Below are the code and all the weights of a small trained network. Each question names an input and a class and asks about switching units off, where a switched-off unit gives its printed mean instead of its output.

import numpy as np


def w(rows, s, z=0):
    codes = np.array(rows[::2]) - 128.0
    scale = np.full(codes.shape[1], s)
    scale[-1] = z or s
    return codes * scale


def f(y):
    return y / 2 * (1 + np.tanh(0.7978845608 * (y + 0.044715 * y**3)))


def log_softmax(a):
    a = a - a.max(-1, keepdims=True)
    return a - np.log(np.exp(a).sum(-1, keepdims=True))


def net(x, mask):
    res = np.array(x, float).reshape(1, 6) / 4 @ E
    y = f(res @ A[0][:, :-1].T + A[0][:, -1])
    res = res + np.where(mask, y, B[0][:, -1]) @ B[0][:, :-1]
    return log_softmax(res[-1] @ U[:, :-1].T + U[:, -1])


A, B = {}, {}
E = w([
[197,189,157,101],'x0',
[60,151,104,220],'x1',
[36,176,213,202],'x2',
[119,237,151,140],'x3',
[175,166,1,150],'x4',
[205,112,160,238],'x5',
],0.0084)
A[0] = w([
[86,164,76,206,130],'neuron 0',
[170,178,47,120,116],'neuron 1',
[143,61,109,151,76],'neuron 2',
[167,131,98,117,69],'neuron 3',
[104,113,140,136,2],'neuron 4',
[154,216,173,166,92],'neuron 5',
[165,135,113,100,70],'neuron 6',
[104,88,178,139,62],'neuron 7',
[76,136,112,14,79],'neuron 8',
[150,41,101,163,71],'neuron 9',
[160,94,174,62,112],'neuron 10',
[160,129,157,174,65],'neuron 11',
[188,142,135,75,139],'neuron 12',
[139,189,160,131,79],'neuron 13',
[175,152,71,96,112],'neuron 14',
[128,138,131,133,54],'neuron 15',
[69,125,86,53,65],'neuron 16',
[140,120,195,83,35],'neuron 17',
[122,125,126,123,119],'neuron 18',
[125,254,159,125,87],'neuron 19',
[81,94,162,151,37],'neuron 20',
],0.016,0.0079)
B[0] = w([
[168,63,182,110,255],'neuron 0',
[153,56,168,97,238],'neuron 1',
[63,170,95,157,175],'neuron 2',
[84,111,173,100,166],'neuron 3',
[112,101,109,169,122],'neuron 4',
[58,182,71,116,241],'neuron 5',
[121,101,133,191,164],'neuron 6',
[187,93,114,69,171],'neuron 7',
[67,214,101,231,240],'neuron 8',
[115,196,128,161,200],'neuron 9',
[165,78,170,69,222],'neuron 10',
[33,177,2,125,168],'neuron 11',
[192,42,172,145,225],'neuron 12',
[61,153,85,210,180],'neuron 13',
[176,66,221,84,226],'neuron 14',
[72,140,104,130,114],'neuron 15',
[120,182,65,138,207],'neuron 16',
[176,81,146,110,166],'neuron 17',
[145,145,171,113,126],'neuron 18',
[108,205,71,187,253],'neuron 19',
[196,91,141,63,172],'neuron 20',
],0.0079,0.0092)
U = w([
[208,53,109,158,252],'0',
[159,254,60,193,4],'1',
],0.0058,0.00037)

Each question gives the input, the list of numbers given to net, and the class t.
The units are the neurons (one row each of A and B). Each row of codes is followed by its name. A weight is (code - 128) times the scale printed after its matrix; where a second scale follows, it is the last column's (A, B and U).
mask holds one flag per neuron, in row order. A switched-off neuron (its flag False) gives its mean, the last column of its row in B, instead of its output. The means were averaged over made-up inputs and are rounded, as every weight is.
A unit's drop is (log p(t) with every unit on - log p(t) with that unit switched off) / (log p(t) with every unit on - log p(t) with every unit switched off).
The circuit of an input: a set's keep is (log p(t) with only the set's units on - log p(t) with every unit switched off) / (log p(t) with every unit on - log p(t) with every unit switched off). Starting from the 12 units with the biggest drops (on a tie, the unit counted first), units are removed one at a time, each time the one whose removal leaves the highest keep (on an exact tie, the one counted first), for as long as the keep stays at least 0.8.
units of the circuit, in order: the units of the circuit, biggest drop first
top k neurons: the k neurons with the biggest drops, biggest first
drop of u: that unit's drop, to one decimal
input [-4,-8,4,-6,8,-8], class 1: top 3 neurons -> (neuron 8; neuron 16; neuron 0)
input [-4,6,3,0,1,-4], class 0: top neuron -> (neuron 0)
input [-2,-2,-1,-8,-1,7], class 1: units of the circuit, in order -> (neuron 9; neuron 2)
input [-8,4,-1,6,-1,-1], class 0: units of the circuit, in order -> (neuron 0; neuron 8)
input [6,-2,0,1,-4,8], class 1: top 2 neurons -> (neuron 11; neuron 5)
input [6,-6,8,-5,-1,7], class 1: top 2 neurons -> (neuron 11; neuron 5)
input [-4,6,-5,-6,0,4], class 1: top 2 neurons -> (neuron 9; neuron 2)
input [1,8,8,-3,1,-3], class 0: top 3 neurons -> (neuron 0; neuron 8; neuron 20)
input [-7,-4,-3,4,-5,-5], class 1: top 2 neurons -> (neuron 8; neuron 16)
input [4,-7,3,0,6,-4], class 0: top 3 neurons -> (neuron 12; neuron 14; neuron 1)
input [-6,6,5,-2,3,4], class 0: drop of neuron 0 -> 0.9
input [-2,1,0,-8,5,-6], class 1: drop of neuron 8 -> 0.1
input [4,-1,-7,8,5,1], class 0: drop of neuron 17 -> 0.0
input [-8,8,6,-2,8,0], class 0: units of the circuit, in order -> (neuron 0)
input [1,6,4,-3,8,0], class 0: drop of neuron 0 -> 0.2
